Each row has a name. After each piece below comes the name of the row it's from, unless a question asks for something else. Each question is about the rows just above it. Places in a row count from 1.

D: [128 161 164 103 171 141 137]
E: [126 119  91 160  81 172 163]
W: [126 183 169 114 142 102 127]
L: [129 192 160  91 108 103  85]
V: [129  74 114  94 141 115  93]
N: [129  95 141 166  93 159 110]
Where does [169 114 142 102 127] start? Give its row and place.
W, 3
Row and place where [ 91 160] starts:
E, 3

T: [ 61 190 121  69 197  56 194  58 197 194  59 195 198  59  59  60  59 197
  58  58 173  59 196  57  61  60 196  59 196 197 189 187 198  66 195 193
  62 195 116 170 125 193  60 199 103  62]
R: [117 123 123 117 123 116 123 117 123 123 117 123 123 117 117 117 117 123
 116 116 122 117 123 116 117 116 123 117 123 123 122 122 123 117 123 123
 117 123 120 122 120 123 117 123 118 117]
P: [126 117 118 126 121 124 118 125 118 117 123 118 118 125 121 125 125 118
 125 125 117 125 118 125 125 126 118 125 118 118 119 119 118 126 117 117
 126 118 118 116 117 118 125 118 128 125]
X: [112 128 127 112 124 113 127 112 127 127 113 127 127 112 112 112 112 127
 112 112 127 112 127 112 112 112 127 112 127 127 127 127 127 113 127 127
 113 127 118 124 120 128 112 127 114 112]
J: [125 121 120 125 118 126 120 126 120 120 127 120 120 126 126 125 126 120
 125 125 122 126 125 126 125 125 120 125 120 120 120 120 120 124 120 120
 125 120 125 123 125 120 126 120 122 125]
Times [120] occurs in J:
18
Table of tags by key:
[120] -> z396
[126] -> z666
[125] -> z479
[127] -> z886
[119] -> z101
Look up the entry of J at place 9 in the table:
z396
Shift each entry of [126] by +1 times 1:
[127]
which: [125 121 120 125 118 126 120 126 120 120 127 120 120 126 126 125 126 120
 125 125 122 126 125 126 125 125 120 125 120 120 120 120 120 124 120 120
 125 120 125 123 125 120 126 120 122 125]
J
Where in the named rows is [189]?
T, 31

tem: [145  93 141 141 152 150 138  65 124 109 164 138 109 134]
lifi: [145  93 111 164 152 150  93  65 124 109 164  93 109 134]
mip: [ 92  61 110 179 178  93 136 156 104 136  95 113  71  87]
vig: [145  93 165 141 152 150 138  65 128 111 191 134 166 142]
Vivov: [109  54 114 167 189 112  94 116  82 122 147 122  73 101]
gifim: [125 109 164 138 109 107 136 189 193 149  77 118 135 123]
key -> tag
[164] -> z747
[167] -> z92
[72] -> z906
[165] -> z850
[71] -> z20
[166] -> z65
Join vig by its entry at place 13:
z65
How many times does lifi hold [164]?
2
which: [ 92  61 110 179 178  93 136 156 104 136  95 113  71  87]
mip
Shift each entry of [164 152] by +1 times 1:
[165 153]
Move every entry of [136 156 104 136] by -1 step of 1.
[135 155 103 135]
Where does [124 109 164 138 109] start? Give its row and place.
tem, 9

Nuna: [163 141 138 107 138 166 137  62 138 131  75 166 101 160 191 123 162 101
 164  93 122 107 128 147 141 151  95 154 150 184 116 124 107 154]
gefon: [152 139 140 121 142 138 135 101 144 124  86 134 132 154 168 125 150 111
 158 120 127 119 125 148 133 149 109 139 132 168 119 120 104 143]
lur: [ 92 113 108 145 118 102 123 177 116 126 183  97 145 108  73 132  99 151
  97 154 139 136 132 117 120  97 157 108 118  82 145 140 154 106]
Kodu: [ 85 121 113 145 124  98  99 197 103 124 201  90 143  93  60 128  97 160
  73 152 132 136 139  75 106 105 169 105 103  60 158 146 168  98]
buku: [133 128 131 136 124 124 140 126 138 127 118 125 138 128 129 135 129 125
 140 142 133 134 116 149 132 131 123 123 129 136 115 115 118 130]
Guz: [151 138 140 122 141 136 135 104 145 124  86 133 133 153 165 125 148 112
 156 122 127 121 125 148 132 149 110 137 131 166 119 119 104 143]
vev: [138 166 137  62 138 131  75 166 101 160 191 121 134 151 161 126 145 113
 155 125 128 123 124 149 132 147 112 135 130 162 119 118 104 141]
Row and place where [138 166 137  62 138 131  75 166 101 160 191 123] starts:
Nuna, 5
[ 73 132] with -1 step of 1 on every entry:
[ 72 131]
Move every entry of [132 147 112] by +1 step of 1.
[133 148 113]

gul: [ 97 129 110 134 169 143 123  97 112 150 132  74 123]
Posu: [140 141 141 149 106 108 125 154 119 122 118  70 118]
fale: [142 104 108 152 128 144 107 113 124 107 147  94 138]
[122 118  70 118] begins in row and place
Posu, 10
Row and place of [119] in the named rows:
Posu, 9

vuv: [169 119 110 128 111 103 139]
Nege: [ 96 134 123 155 134 127 126]
vike: [ 96 134 123 158 134 127 154]
Ravik: [ 96 134 123 158 134 127 126]
key -> tag
[157] -> z249
[155] -> z636
[126] -> z555
[158] -> z614
[156] -> z570
Join Nege by its entry at place 4:
z636
Row and place of [155] in the named rows:
Nege, 4

Sav: [157 103 168 128 174 129 145 112  87 145 145  91]
pulun: [ 83 119 107  72  93 120 132 126 106 142 124 111]
narag: [157 103 131 128 174 129 131 112  87 145 131 131]
Where does [145 145] start? Give its row and place.
Sav, 10
Shift each entry of [103 168 128 174] by -1 times 1:
[102 167 127 173]
Times [130] occurs in narag:
0

suk: [100  87 116 178 164 177 165 176 138 165  86 170 133 164 149  74 142 119
 165 132 152]
demel: [117 103 113 110 116 119 138 123 136 127 123 139 126 141 118 134 126 120
 121 133 129]
Guge: [137  86 162 104 144 132  81 129  96 133 148  95 127  84 153 101 126 136
 142 112 115]
relek: [110  99 116 103 113 110  99 110 100 113 120 103 108 102 123 104 111 112
 114 105 106]
gutid: [ 98 130  88  93 100  95 139  99  96 117 160 106  87 142 162 140 127 133
 118 106  97]
Move every entry of [96] by -1 step of 1.
[95]
Row and place where [116 103 113 110] starts:
relek, 3
Move every entry of [116] by -1 step of 1.
[115]
[126 120] with +1 step of 1 on every entry:
[127 121]
[133 118] begins in row and place
gutid, 18
[178] is at row and place
suk, 4

kepu: [109 169  81 150 109 192 160 144 119  76 185 109 109]
tegep: [ 69  57 100  98 166 153 136  98 183 145 112 185 160]
vab: [152  76 159 145 180 127 193 172  91 127 158 139  70]
rogaf: [197 113  54 127 112 164 165 157 138 108 145 178 169]
Botol: [124  89 112  81  80 194 100 171 134 134 122  89 115]
pebus: [128 181  92 143  70  97 121 104 142 139 114 115 110]
kub: [ 67 126 182 192 115  80  62 141  64 183 143 103 186]
gilem: [152 145 133 145 180 127 193 172  91 147  64 126 117]
tags:
[171] -> z684
[143] -> z558
[103] -> z363
[104] -> z790
[142] -> z103
[105] -> z447
Join pebus by its entry at place 8:
z790
How many times does kepu hold [109]?
4
Where does [159 145 180] start? Give its row and place.
vab, 3
[152  76 159] begins in row and place
vab, 1
How many times does pebus hold [121]?
1
Times [126] occurs in gilem:
1
Count of [134] in Botol:
2

Lonu: [132 125  97 111 133 134 137]
kun: [145 123 136 130 131 116 111]
rer: [126 123 125 130 137 116 111]
which: [132 125  97 111 133 134 137]
Lonu
Table of tags by key:
[131] -> z277
[132] -> z531
[126] -> z73
The tag of Lonu, keyed by place 1:
z531
Shift each entry of [125  97] by +1 times 1:
[126  98]
Where in the named rows is [131]?
kun, 5

geb: [105 131 112  96  95  96  89  91  95 118  95  72 127 118  72 136  74 107
 115  82  96 101  85  92 116  78  74  76]
nezon: [ 73 101  98 102 100 100  92 103  99 102  94  98 105 101  97  95  98 104
  92  93 105 102  92  98 105  98 101  89]
Vum: [143 157 103 152 113 141  69 170 143 150 104 130 163 133 102  59 143 145
  59  96 178 139  85 126 181 138 167  58]
How many times does geb hold [95]?
3
Count of [72] in geb:
2

kefaz: [149 128 120 118 123  98 115 129 118 128 121  98 135 139 129 193 129 126]
nufa: [126 138 128 120 113 120  82 124 118 128 121 132 135 139 131 193  75 126]
Gir: [123 118  98 115 129 120 149 129 103 130 150  96 125 138 113 169  86 128]
[125] with -1 step of 1 on every entry:
[124]
Count of [129] in kefaz:
3
Row and place where [123 118  98 115 129 120 149 129] starts:
Gir, 1

